[ 5.96 -4.00 -4.09  4.69  3.48  5.26  5.21 -3.27  3.67  4.15  3.45 -4.88
 -5.00 -4.26  3.68 -4.51  0.85 -4.22  2.59  6.40  6.27  5.39  6.31 -3.18
 -3.49  3.35 -4.26 -3.10 -3.94 -4.90 -4.19 -3.94  3.58 -5.24 -2.27 -5.16
 -4.88 -3.71  3.46 -3.47  1.04 -5.19 -4.17  2.04 -3.78  3.64 -4.22 -5.15
 -3.33  2.59  4.47 -3.79] = <191>
[-2.69  1.71  0.93 -1.81 -2.60 -0.93 -1.94 -0.76  0.88 -1.50 -3.64  2.30
  2.59  0.68  0.87  2.15  1.71  1.00 -1.47 -3.24 -3.64 -1.32 -2.79 -0.83
  0.74  1.47  0.68  0.30  0.88  2.78  1.84  0.16  0.97  3.81 -1.74  3.76
  1.21 -0.14  0.75 -0.48  1.79  3.22  1.41 -1.04  1.58  0.85  1.00  4.02
 -0.71 -1.47 -0.08 -0.08] = <104>
[ 7.62 -4.82 -4.88  6.10  5.82  6.66  7.51 -3.89  4.60  5.46  8.06 -6.02
 -6.20 -5.15  4.59 -5.52  1.19 -5.05  6.66  8.18  8.06  6.80  8.03 -3.45
 -4.06  3.96 -5.15 -3.50 -4.67 -6.07 -5.07 -4.82  4.64 -6.54 -2.66  3.46
 -5.63 -4.13  4.62 -4.20  2.03 -6.47 -5.01  3.85 -4.53  5.02 -5.05 -6.43
 -3.84  6.66  5.58 -4.43] = <61>
[ 2.18  1.03  2.05 -0.76  0.18  2.29  1.44 -1.81  0.59  2.83  0.74  0.85
  0.74  0.91 -1.47  0.08  1.02 -1.73  1.16  0.61  0.82 -1.59  0.04  1.62
  0.91 -3.77 -3.91 -1.40  1.40  2.28  1.20 -0.39  2.01 -2.17 -0.86  1.82
 -1.47 -1.87 -0.95  1.23 -2.78  1.39 -2.07  2.29 -3.17  0.14  1.19  1.07
 -0.38 -0.73 -2.54  1.22] = <111>
[ 1.16  0.82  1.07 -0.38  2.83  0.04  2.28  1.40 -1.81 -0.86  2.29 -0.39
 -0.76  0.74 -1.73  0.14 -3.91  0.91 -1.47  2.18  2.29  0.08  1.82  1.44
  1.62 -2.54  0.74  2.01  1.23 -0.73  0.61  0.59 -1.87 -2.78  2.05 -2.17
  0.18  1.22 -2.07  1.18 -3.77 -1.59  0.85  1.02  1.03 -1.40  0.91 -3.17
  1.39 -1.47 -0.95  1.20] = <2>
perm: [ 1.03 -1.40  0.91 -3.17  1.39 -1.47 -0.95  1.20  1.16  0.82  1.07 -0.38
  2.83  0.04  2.28  1.40 -1.81 -0.86  2.29 -0.39 -0.76  0.74 -1.73  0.14
 -3.91  0.91 -1.47  2.18  2.29  0.08  1.82  1.44  1.62 -2.54  0.74  2.01
  1.23 -0.73  0.61  0.59 -1.87 -2.78  2.05 -2.17  0.18  1.22 -2.07  1.18
 -3.77 -1.59  0.85  1.02] => <2>
both <111> <191>:  => [0.85]
both <111> <61>:  => [1.19]

[ 2.82 -2.88 -7.58  1.66  4.93 -1.17]  <17>
[ 1.46 -0.97  5.99  0.00 -0.63 -1.20]  <191>
[-8.56 -1.19  1.95  5.56  3.76 -1.45]  <23>
[ 2.29 -1.87  2.04  5.03  1.24 -0.92]  <145>
[-1.87 -0.92  2.29  5.02  1.24  2.04]  <104>
[ 2.13 -5.49  1.28  5.41  1.93 -2.24]  <84>
[ 6.67  0.01  0.91  5.21  1.38 -0.03]  <61>
[ 0.39 -2.17 -1.40  5.41 -5.41 -5.68]  <113>
both <84> <113>:  => [5.41]
asked: [-8.56 -1.19  1.95  5.56  3.76 -1.45] => <23>
perm: [-5.68 -5.41 -2.17 -1.40  0.39  5.41] => <113>
perm: [-0.92  2.29 -1.87  2.04  5.03  1.24] => <145>

[-2.01  6.69  3.41  4.50 -2.02] : <113>
[-2.01 -0.08 -2.89  3.41  2.78] : <145>
[ 4.49  0.11  6.69  3.41 -2.01] : <111>
[-2.01 -0.08  1.54 -1.44  2.78] : <17>
both <111> <17>:  => [-2.01]
perm: [ 2.78  3.41 -2.89 -0.08 -2.01] => <145>
perm: [ 3.41 -2.01  4.49  0.11  6.69] => <111>
perm: [ 4.50 -2.02  3.41 -2.01  6.69] => <113>
both <17> <111>:  => [-2.01]
asked: [-2.01  6.69  3.41  4.50 -2.02] => <113>

[ 5.83  8.30 -1.49  0.21 -1.43] = <140>
[-2.64  0.58  0.88 -5.59  7.80] = <23>
[-3.08 -4.39  0.59  8.16  0.82] = <17>
[ 3.90  2.68  0.38 -6.80 -2.80] = <169>
[-5.59 -2.65  0.58  7.80  0.88] = <61>
[ 0.21 -4.70  0.22 -7.47 -2.19] = <113>
[ 1.70 -6.45  8.30 -7.45 -2.22] = <2>
[ 0.72 -7.47  2.27 -6.50 -2.24] = <145>
perm: [ 0.82  8.16  0.59 -4.39 -3.08] => <17>
perm: [-6.80 -2.80  0.38  2.68  3.90] => <169>
both <140> <2>:  => [8.30]
both <113> <145>:  => [-7.47]
asked: [ 3.90  2.68  0.38 -6.80 -2.80] => <169>
perm: [-5.59 -2.65  0.58  0.88  7.80] => <61>

[ 3.16 -4.06  4.61 -4.52  1.43  3.37 -2.82  5.03 -3.40] -> <111>
[-4.05  3.95  4.40 -3.56  2.96  0.21 -4.25  0.22 -2.15] -> <113>
[ 3.01 -1.79  1.61  1.33  0.52  0.70 -0.18 -1.51  0.06] -> <145>
[ 0.02 -1.16  4.40 -3.56  2.96  0.21 -4.25  0.22 -2.15] -> <23>
[-0.49 -0.05  6.82 -5.01  5.27  1.20 -2.09  1.12 -0.84] -> <2>
[-1.79  0.66 -2.61  3.59 -1.93 -0.29  2.50 -0.54  3.27] -> <191>
[ 2.34 -4.06 -1.13  2.30  2.61  4.46  0.31  0.82 -2.93] -> <104>
[ 3.01 -1.79  2.45  1.33  0.52  0.70 -0.18 -1.51  0.06] -> <84>
[ 0.14  1.27 -4.82  3.73 -2.00 -2.77  0.40 -6.33  1.47] -> <17>
[ 0.02  3.95  4.40 -3.56  2.96  0.21 -4.25 -0.65  2.09] -> <61>
perm: [-3.40  5.03 -2.82  3.37  1.43 -4.52  4.61 -4.06  3.16] => <111>
both <111> <104>:  => [-4.06]

